Here is a tiny trained network, its code and every weight. The questions are about switching its units off for an input and a class, where a switched-off unit gives its printed mean instead of its output.

import numpy as np


def w(rows, s, z=0):
    codes = np.array(rows[::2]) - 128.0
    scale = np.full(codes.shape[1], s)
    scale[-1] = z or s
    return codes * scale


def f(y):
    return np.maximum(y, 0)


def log_softmax(a):
    a = a - a.max(-1, keepdims=True)
    return a - np.log(np.exp(a).sum(-1, keepdims=True))


def net(x, mask):
    res = np.array(x, float).reshape(1, 7) / 4 @ E
    y = f(res @ A[0][:, :-1].T + A[0][:, -1])
    res = res + np.where(mask, y, B[0][:, -1]) @ B[0][:, :-1]
    return log_softmax(res[-1] @ U[:, :-1].T + U[:, -1])


A, B = {}, {}
E = w([
[124,118,127,138,102,102,113,147,160,119,117,130],'x0',
[72,78,190,48,166,140,161,126,184,157,99,130],'x1',
[61,124,153,171,148,157,49,111,138,100,167,88],'x2',
[121,199,180,159,134,129,181,192,168,99,198,176],'x3',
[79,129,82,109,116,108,84,97,101,77,132,245],'x4',
[149,130,135,128,121,183,108,119,139,129,133,152],'x5',
[140,182,127,4,70,120,127,80,145,62,179,91],'x6',
],0.012)
A[0] = w([
[41,137,193,174,124,146,32,143,116,90,161,69,74],'neuron 1',
[170,146,103,126,47,114,173,170,146,168,91,172,127],'neuron 2',
[207,178,88,202,81,100,96,112,70,122,166,115,131],'neuron 3',
[231,118,202,155,150,128,141,139,156,142,133,1,3],'neuron 4',
[165,51,105,103,86,113,53,102,91,155,106,62,35],'neuron 5',
[148,191,125,22,67,120,126,60,157,56,171,64,26],'neuron 6',
[123,175,216,162,100,114,166,199,119,93,205,141,20],'neuron 7',
],0.008,0.0068)
B[0] = w([
[188,171,167,85,92,164,193,148,60,68,33,99,207],'neuron 1',
[150,114,126,112,124,172,130,128,53,93,80,79,193],'neuron 2',
[73,97,232,64,117,88,137,109,191,167,152,120,228],'neuron 3',
[89,137,134,107,234,87,40,129,68,19,155,226,210],'neuron 4',
[56,203,35,101,176,169,197,62,184,168,78,128,186],'neuron 5',
[142,84,149,255,134,132,101,106,118,153,106,122,251],'neuron 6',
[96,212,59,117,215,208,155,89,191,164,100,136,203],'neuron 7',
],0.0096,0.012)
U = w([
[112,181,70,126,145,150,150,110,171,156,134,125,51],'0',
[116,139,115,115,136,89,70,116,101,70,152,204,91],'1',
[133,94,160,250,137,130,135,129,126,163,117,112,79],'2',
[186,156,156,94,97,132,184,131,75,108,102,90,77],'3',
[126,126,138,120,123,124,130,135,141,133,148,104,252],'4',
[100,94,220,71,124,114,144,124,189,164,149,111,103],'5',
[133,133,130,124,122,132,133,135,128,135,147,106,231],'6',
],0.016)

Each question gives the input, the list of numbers given to net, and the class t.
The units are the neurons (one row each of A and B). Each row of codes is followed by its name. A weight is (code - 128) times the scale printed after its matrix; where a second scale follows, it is the last column's (A, B and U).
mask holds one flag per neuron, in row order. A switched-off neuron (its flag False) gives its mean, the last column of its row in B, instead of its output. The means were averaged over made-up inputs and are rounded, as every weight is.
A unit's drop is (log p(t) with every unit on - log p(t) with that unit switched off) / (log p(t) with every unit on - log p(t) with every unit switched off).
The circuit of an input: a set's keep is (log p(t) with only the set's units on - log p(t) with every unit switched off) / (log p(t) with every unit on - log p(t) with every unit switched off). Starting from all 7 units, units are removed one at a time, each time the one whose removal leaves the highest keep (on an exact tie, the one counted first), for as long as the keep stays at least 0.8.
circuit, biggest first: the units of the circuit, biggest drop first
most important unit: the unit with the biggest drop
k most important neurons: the k neurons with the biggest drops, biggest first
drop when u is switched off: that unit's drop, to one decimal
input [-3,4,-6,-5,1,2,-5], class 3: 2 most important neurons -> (neuron 6; neuron 3)
input [2,0,6,8,7,-3,3], class 0: 2 most important neurons -> (neuron 7; neuron 4)
input [-1,4,2,-2,5,-8,5], class 4: circuit, biggest first -> (neuron 4; neuron 3)
input [1,-7,-6,5,-1,2,4], class 5: 2 most important neurons -> (neuron 3; neuron 1)
input [-7,8,-8,4,4,8,-3], class 3: circuit, biggest first -> (neuron 3; neuron 2)
input [-1,1,8,-1,5,-4,-6], class 3: 2 most important neurons -> (neuron 1; neuron 6)
input [5,-1,-5,-7,-6,-1,-5], class 0: most important neuron -> (neuron 5)
input [-8,7,-4,8,-3,2,-4], class 0: 2 most important neurons -> (neuron 7; neuron 3)
input [-3,3,-4,7,-4,-4,8], class 2: 2 most important neurons -> (neuron 6; neuron 5)
input [-3,-3,6,1,-5,-4,-2], class 3: 2 most important neurons -> (neuron 1; neuron 6)
input [-6,-7,-4,-7,-8,-8,-3], class 1: 2 most important neurons -> (neuron 4; neuron 7)
input [5,-2,-6,-2,1,-4,-4], class 3: 3 most important neurons -> (neuron 6; neuron 2; neuron 4)
input [6,7,4,-5,-4,2,8], class 2: 2 most important neurons -> (neuron 6; neuron 3)
input [1,-4,-5,2,6,8,-1], class 4: circuit, biggest first -> (neuron 4)
input [7,-5,4,6,3,3,-6], class 6: 2 most important neurons -> (neuron 6; neuron 5)
input [-1,-3,2,-4,2,3,-3], class 0: 4 most important neurons -> (neuron 6; neuron 5; neuron 4; neuron 2)
input [-5,5,-2,7,-8,7,1], class 1: 2 most important neurons -> (neuron 4; neuron 5)
input [-4,8,-7,-6,5,8,3], class 4: circuit, biggest first -> (neuron 3; neuron 1; neuron 7; neuron 4)
input [8,3,-1,-4,-5,1,-5], class 6: circuit, biggest first -> (neuron 6; neuron 3)
input [-6,-3,6,6,5,7,-3], class 4: circuit, biggest first -> (neuron 4; neuron 6)
input [-1,-7,-7,-5,5,-8,0], class 4: most important unit -> neuron 1
input [6,4,8,-2,1,6,-3], class 3: drop when neuron 1 is switched off -> 0.7
input [-1,4,-8,6,-4,1,-6], class 3: drop when neuron 7 is switched off -> -0.1
input [3,-3,-2,3,6,-8,2], class 4: drop when neuron 4 is switched off -> 1.2
input [1,-6,-5,1,2,5,4], class 5: drop when neuron 4 is switched off -> 0.1
